Below are the code and all the weights of a small trained network. Each question names an input and a target symbol and asks about switching units off, where a switched-off unit gives its printed mean instead of its output.

import numpy as np


def w(rows, s, z=0):
    codes = np.array(rows[::2]) - 128.0
    scale = np.full(codes.shape[1], s)
    scale[-1] = z or s
    return codes * scale


def norm(h):
    return h / np.sqrt((h * h).mean(-1, keepdims=True) + 1e-5)


def f(y):
    return np.maximum(y, 0)


def softmax(a):
    e = np.exp(a - a.max(-1, keepdims=True))
    return e / e.sum(-1, keepdims=True)


def log_softmax(a):
    a = a - a.max(-1, keepdims=True)
    return a - np.log(np.exp(a).sum(-1, keepdims=True))


def net(x, mask):
    ids = ['αβδηλπφω'.index(c) for c in x.split()]
    T = len(ids)
    res = E[ids] + P[:T]
    r = norm(res)
    for j in range(3):
        rows = slice(4 * j, 4 * j + 4)
        q, k, v = (r @ M[0][rows].T for M in (Q, K, V))
        z = softmax(np.where(np.tri(T) > 0, q @ k.T / 4**0.5, -1e9)) @ v
        o = O[0][rows]
        res = res + np.where(mask[j], z, o[:, -1]) @ o[:, :-1]
    y = f(norm(res) @ A[0][:, :-1].T + A[0][:, -1])
    res = res + np.where(mask[3:15], y, B[0][:, -1]) @ B[0][:, :-1]
    return log_softmax(norm(res)[-1] @ U[:, :-1].T + U[:, -1])


Q, K, V, O, A, B = {}, {}, {}, {}, {}, {}
E = w([
[111,7,228,84],'α',
[56,123,31,123],'β',
[113,197,156,20],'δ',
[145,166,117,131],'η',
[138,183,128,88],'λ',
[253,237,226,128],'π',
[16,144,212,188],'φ',
[216,52,61,59],'ω',
],0.016)
P = w([
[128,94,103,254],'0',
[88,153,168,48],'1',
[114,177,139,68],'2',
[123,180,145,67],'3',
[107,166,134,78],'4',
[110,176,137,87],'5',
[113,164,144,83],'6',
[119,160,146,81],'7',
],0.0076)
Q[0] = w([
[53,145,124,86],'H0',
[111,178,170,132],'H0',
[97,93,93,194],'H0',
[121,55,209,153],'H0',
[119,159,88,197],'H1',
[113,113,141,132],'H1',
[253,138,150,115],'H1',
[87,146,143,83],'H1',
[127,51,109,182],'H2',
[167,136,219,137],'H2',
[89,64,123,129],'H2',
[118,211,148,68],'H2',
],0.016)
K[0] = w([
[60,65,73,224],'H0',
[112,145,241,208],'H0',
[41,168,136,86],'H0',
[103,156,187,54],'H0',
[118,145,114,231],'H1',
[134,114,98,103],'H1',
[250,124,152,125],'H1',
[121,82,113,124],'H1',
[118,189,181,4],'H2',
[155,41,178,83],'H2',
[101,121,161,87],'H2',
[179,148,106,243],'H2',
],0.014)
V[0] = w([
[69,71,85,59],'H0',
[170,125,215,118],'H0',
[31,119,108,183],'H0',
[157,65,120,245],'H0',
[40,85,122,77],'H1',
[135,118,96,163],'H1',
[150,118,201,207],'H1',
[140,133,108,154],'H1',
[124,142,163,85],'H2',
[116,155,58,133],'H2',
[72,141,82,120],'H2',
[154,79,117,136],'H2',
],0.012)
O[0] = w([
[76,104,85,70,185],'H0',
[177,157,254,83,56],'H0',
[98,129,153,168,153],'H0',
[138,54,144,174,123],'H0',
[140,80,131,187,182],'H1',
[122,117,157,99,124],'H1',
[124,120,133,93,2],'H1',
[137,134,127,109,122],'H1',
[75,156,172,77,87],'H2',
[212,200,83,132,203],'H2',
[87,103,171,126,195],'H2',
[157,93,115,126,129],'H2',
],0.0087,0.0072)
A[0] = w([
[128,172,118,240,18],'N0',
[120,85,92,129,119],'N1',
[238,71,61,116,164],'N2',
[51,75,124,117,113],'N3',
[129,250,113,116,2],'N4',
[162,21,83,94,38],'N5',
[2,105,124,177,146],'N6',
[122,19,136,181,97],'N7',
[56,118,195,67,168],'N8',
[241,147,185,155,57],'N9',
[106,55,67,123,99],'N10',
[117,43,160,63,133],'N11',
],0.013,0.0033)
B[0] = w([
[75,45,155,144,187],'N0',
[122,150,68,89,187],'N1',
[105,134,156,2,240],'N2',
[198,85,64,163,187],'N3',
[14,222,160,188,160],'N4',
[77,235,132,35,192],'N5',
[197,148,140,212,254],'N6',
[101,200,131,92,177],'N7',
[67,63,127,179,171],'N8',
[221,84,65,98,178],'N9',
[208,178,36,124,227],'N10',
[52,117,60,94,171],'N11',
],0.0098,0.0083)
U = w([
[58,15,136,89,184],'α',
[137,97,31,160,129],'β',
[39,171,131,119,59],'δ',
[183,5,124,99,107],'η',
[77,173,131,135,23],'λ',
[201,134,171,116,190],'π',
[104,71,184,177,254],'φ',
[89,111,89,12,114],'ω',
],0.012,0.0039)

Each question gives the input, a string of symbols that net reads in full, and the target symbol t.
The units are the heads (4 rows each of Q, K, V and O) and the neurons (one row each of A and B). Each row of codes is followed by its name. A weight is (code - 128) times the scale printed after its matrix; where a second scale follows, it is the last column's (O, A, B and U).
mask holds one flag per unit, heads first, then neurons. A switched-off unit (its flag False) gives its mean, the last column of its rows in O or B, instead of its output. The means were averaged over made-up inputs and are rounded, as every weight is.
A unit's drop is (log p(t) with every unit on - log p(t) with that unit switched off) / (log p(t) with every unit on - log p(t) with every unit switched off).
The circuit of an input: a set's keep is (log p(t) with only the set's units on - log p(t) with every unit switched off) / (log p(t) with every unit on - log p(t) with every unit switched off). Starting from the 12 units with the biggest drops (on a tie, the unit counted first), units are removed one at a time, each time the one whose removal leaves the highest keep (on an exact tie, the one counted first), for as long as the keep stays at least 0.8.
units of the circuit, in order: the units of the circuit, biggest drop first
unit that matters most: the unit with the biggest drop
k most important neurons: the k neurons with the biggest drops, biggest first
which heads matter: for each layer, one digit per head in row order, 1 if its drop is at least 0.15 and else 0, layers parted by /
drop when u is switched off: that unit's drop, to one decimal
input α β β λ ω β φ η, target α: units of the circuit, in order : (H0, H2, N8)
input δ η β β φ φ φ, target φ: which heads matter : 000
input β β ω β β β δ λ, target β: which heads matter : 100
input ω ω π η, target ω: units of the circuit, in order : (H0, N2)
input η β λ, target η: units of the circuit, in order : (H0, N0, N9)
input δ β λ, target δ: which heads matter : 001
input δ δ β ω η ω δ, target δ: which heads matter : 000
input α φ ω ω β δ β λ, target α: units of the circuit, in order : (H2, H0, N8)
input β β β α δ, target β: unit that matters most : H0
input η φ δ, target η: which heads matter : 100
input λ φ λ β δ π δ, target λ: which heads matter : 000
input ω β β π ω φ η, target ω: drop when H2 is switched off : 0.1
input η ω η α β π π η, target η: drop when H0 is switched off : 1.7
input α λ β λ β λ, target α: drop when H0 is switched off : 1.0
input β β π β δ, target β: drop when H0 is switched off : 1.4
input δ ω ω λ η, target δ: 2 most important neurons : (N4, N10)
